Here is a tiny trained network, its code and every weight. The questions are about switching its units off for an input and a class, where a switched-off unit gives its printed mean instead of its output.

import numpy as np


def w(rows, s, z=0):
    codes = np.array(rows[::2]) - 128.0
    scale = np.full(codes.shape[1], s)
    scale[-1] = z or s
    return codes * scale


def norm(h):
    return h / np.sqrt((h * h).mean(-1, keepdims=True) + 1e-5)


def f(y):
    return np.maximum(y, 0)


def log_softmax(a):
    a = a - a.max(-1, keepdims=True)
    return a - np.log(np.exp(a).sum(-1, keepdims=True))


def net(x, mask):
    res = np.array(x, float).reshape(1, 7) / 4 @ E
    u = 0
    for l in range(3):
        y = f(norm(res) @ A[l][:, :-1].T + A[l][:, -1])
        res = res + np.where(mask[u : u + 5], y, B[l][:, -1]) @ B[l][:, :-1]
        u += 5
    return log_softmax(norm(res)[-1] @ U[:, :-1].T + U[:, -1])


A, B = {}, {}
E = w([
[162,71,83,116,147,206,104,171,177,122,111,152],'x0',
[71,188,64,148,189,157,130,3,167,61,122,147],'x1',
[149,138,86,187,21,106,131,119,109,129,31,202],'x2',
[197,204,89,179,136,157,148,145,148,166,118,38],'x3',
[94,57,99,154,148,112,178,118,117,148,89,87],'x4',
[103,160,83,51,129,129,43,149,51,124,70,82],'x5',
[130,128,125,126,125,132,129,131,127,126,127,128],'x6',
],0.0019)
A[0] = w([
[162,252,147,100,81,172,57,139,147,92,212,223,69],'L0N0',
[71,186,191,169,93,42,159,86,60,127,137,102,62],'L0N1',
[58,68,89,160,157,129,194,109,113,143,66,82,50],'L0N2',
[93,99,129,90,138,118,112,63,122,101,143,199,77],'L0N3',
[139,144,84,198,51,116,116,108,103,155,67,198,5],'L0N4',
],0.0036,0.0028)
B[0] = w([
[168,32,131,143,151,64,126,79,120,175,71,80,251],'L0N0',
[124,153,84,46,79,150,126,109,188,168,154,148,232],'L0N1',
[226,67,184,125,126,78,64,76,121,169,92,106,191],'L0N2',
[85,133,158,159,117,132,135,189,163,156,85,95,210],'L0N3',
[169,149,110,82,176,107,215,147,96,2,120,124,225],'L0N4',
],0.0055,0.0021)
A[1] = w([
[161,100,146,216,93,95,201,98,199,128,207,210,21],'L1N0',
[79,149,78,178,177,135,82,2,152,75,110,156,46],'L1N1',
[201,57,70,120,159,185,118,166,142,124,111,149,133],'L1N2',
[91,156,70,92,131,115,41,139,37,121,81,143,26],'L1N3',
[134,71,79,134,126,203,97,139,177,90,107,170,10],'L1N4',
],0.0038,0.0014)
B[1] = w([
[107,98,35,140,107,196,48,88,72,86,149,93,232],'L1N0',
[206,103,205,90,47,150,152,253,28,209,162,135,206],'L1N1',
[92,199,140,91,74,76,166,54,100,148,144,120,252],'L1N2',
[142,87,84,201,98,170,79,79,134,60,222,111,199],'L1N3',
[107,202,108,67,92,75,142,98,176,171,176,139,171],'L1N4',
],0.0048,0.0028)
A[2] = w([
[129,122,168,63,252,145,144,121,133,114,195,86,84],'L2N0',
[155,208,125,160,159,182,165,66,116,154,93,104,164],'L2N1',
[47,90,166,99,121,109,85,128,125,84,106,199,99],'L2N2',
[143,164,108,114,131,115,80,152,106,109,114,77,225],'L2N3',
[155,121,137,143,53,157,158,185,69,141,122,148,245],'L2N4',
],0.0044,0.0012)
B[2] = w([
[151,158,94,131,89,99,145,128,78,21,22,213,198],'L2N0',
[54,139,159,145,169,86,89,205,191,160,113,140,179],'L2N1',
[191,249,87,254,202,149,187,167,213,206,114,52,175],'L2N2',
[95,64,127,211,139,178,209,89,204,143,160,191,204],'L2N3',
[77,132,199,81,223,151,73,166,114,100,136,141,252],'L2N4',
],0.0045,0.0041)
U = w([
[147,151,115,102,142,105,185,138,96,1,68,165,179],'0',
[122,105,209,82,131,164,98,202,78,163,163,138,229],'1',
[192,44,146,143,122,61,108,60,126,180,72,98,140],'2',
[103,91,61,189,102,203,93,86,123,75,210,109,90],'3',
[100,178,131,211,167,133,155,183,195,175,114,111,69],'4',
[92,187,101,14,52,104,153,84,155,172,168,135,9],'5',
],0.008,0.0012)

Each question gives the input, the list of numbers given to net, and the class t.
The units are the neurons (one row each of A and B). Each row of codes is followed by its name. A weight is (code - 128) times the scale printed after its matrix; where a second scale follows, it is the last column's (A, B and U).
mask holds one flag per neuron, layer by layer. A switched-off neuron (its flag False) gives its mean, the last column of its row in B, instead of its output. The means were averaged over made-up inputs and are rounded, as every weight is.
A unit's drop is (log p(t) with every unit on - log p(t) with that unit switched off) / (log p(t) with every unit on - log p(t) with every unit switched off).
The circuit of an input: a set's keep is (log p(t) with only the set's units on - log p(t) with every unit switched off) / (log p(t) with every unit on - log p(t) with every unit switched off). Starting from the 12 units with the biggest drops (on a tie, the unit counted first), units are removed one at a time, each time the one whose removal leaves the highest keep (on an exact tie, the one counted first), for as long as the keep stays at least 0.8.
circuit, biggest first: the units of the circuit, biggest drop first
most important unit: the unit with the biggest drop
k most important neurons: the k neurons with the biggest drops, biggest first
top k neurons in layer l: the k neurons of layer l with the biggest drops, biggest first
input [1,7,-6,1,2,4,-4], class 1: most important unit => L1N1
input [-3,4,2,-7,-6,-3,-6], class 4: top 2 neurons in layer 0 => (L0N3; L0N2)
input [5,-8,0,4,4,-7,-7], class 1: circuit, biggest first => (L2N4; L2N2)
input [4,-2,7,7,6,7,6], class 0: top 2 neurons in layer 0 => (L0N4; L0N0)
input [4,8,-5,8,8,5,-6], class 1: top 3 neurons in layer 0 => (L0N0; L0N4; L0N3)
input [-5,-6,-7,0,1,6,7], class 0: 3 most important neurons => (L2N0; L1N1; L1N0)
input [-8,1,-7,-4,-3,-8,-5], class 3: 3 most important neurons => (L1N0; L0N4; L1N2)
input [-6,7,-6,-1,2,4,-2], class 1: 3 most important neurons => (L1N1; L0N4; L1N2)
input [-5,-3,-7,4,-8,-3,6], class 2: 3 most important neurons => (L0N0; L0N4; L2N4)
input [-2,2,-7,6,7,6,4], class 0: 4 most important neurons => (L2N0; L0N0; L1N0; L2N2)
input [5,-3,6,5,-4,8,4], class 3: 2 most important neurons => (L1N3; L2N3)
input [0,-5,-7,1,8,3,4], class 2: circuit, biggest first => (L0N2; L2N4)
input [-2,-7,-8,-5,5,4,-1], class 0: 2 most important neurons => (L2N0; L1N1)
input [-2,5,4,-3,-3,8,-5], class 3: most important unit => L1N3
input [-1,7,5,2,6,-6,4], class 1: circuit, biggest first => (L1N1; L2N4)
input [-3,-6,1,3,0,-8,1], class 3: 2 most important neurons => (L1N0; L1N1)
input [-4,4,-2,6,-7,-8,-8], class 3: top 2 neurons in layer 1 => (L1N0; L1N2)
input [-7,0,0,-1,6,-3,6], class 5: 2 most important neurons => (L0N1; L0N0)
input [2,4,-3,-7,7,6,-6], class 2: 2 most important neurons => (L0N2; L2N4)
input [-5,-2,8,2,5,-8,3], class 0: most important unit => L0N4
input [6,-6,-7,2,6,-2,-5], class 0: circuit, biggest first => (L2N0; L1N1)
input [3,-3,-6,-2,-8,7,7], class 2: circuit, biggest first => (L0N0; L2N4)
input [-8,1,2,-2,6,-8,0], class 3: 2 most important neurons => (L1N0; L0N0)
input [-1,-3,4,-6,0,-3,4], class 4: 2 most important neurons => (L2N2; L1N1)
input [8,-2,-4,3,8,-1,3], class 2: 2 most important neurons => (L0N2; L0N1)
input [-3,-4,2,-6,0,-7,-8], class 3: 2 most important neurons => (L1N0; L1N1)
input [-4,-5,-1,6,-7,3,-3], class 2: 3 most important neurons => (L0N0; L1N1; L2N2)
input [8,7,-1,-6,2,0,-5], class 5: most important unit => L1N4
input [8,-2,-5,5,7,-5,1], class 5: top 2 neurons in layer 2 => (L2N2; L2N3)
input [-8,-3,-7,1,1,-4,0], class 5: top 3 neurons in layer 0 => (L0N1; L0N4; L0N0)
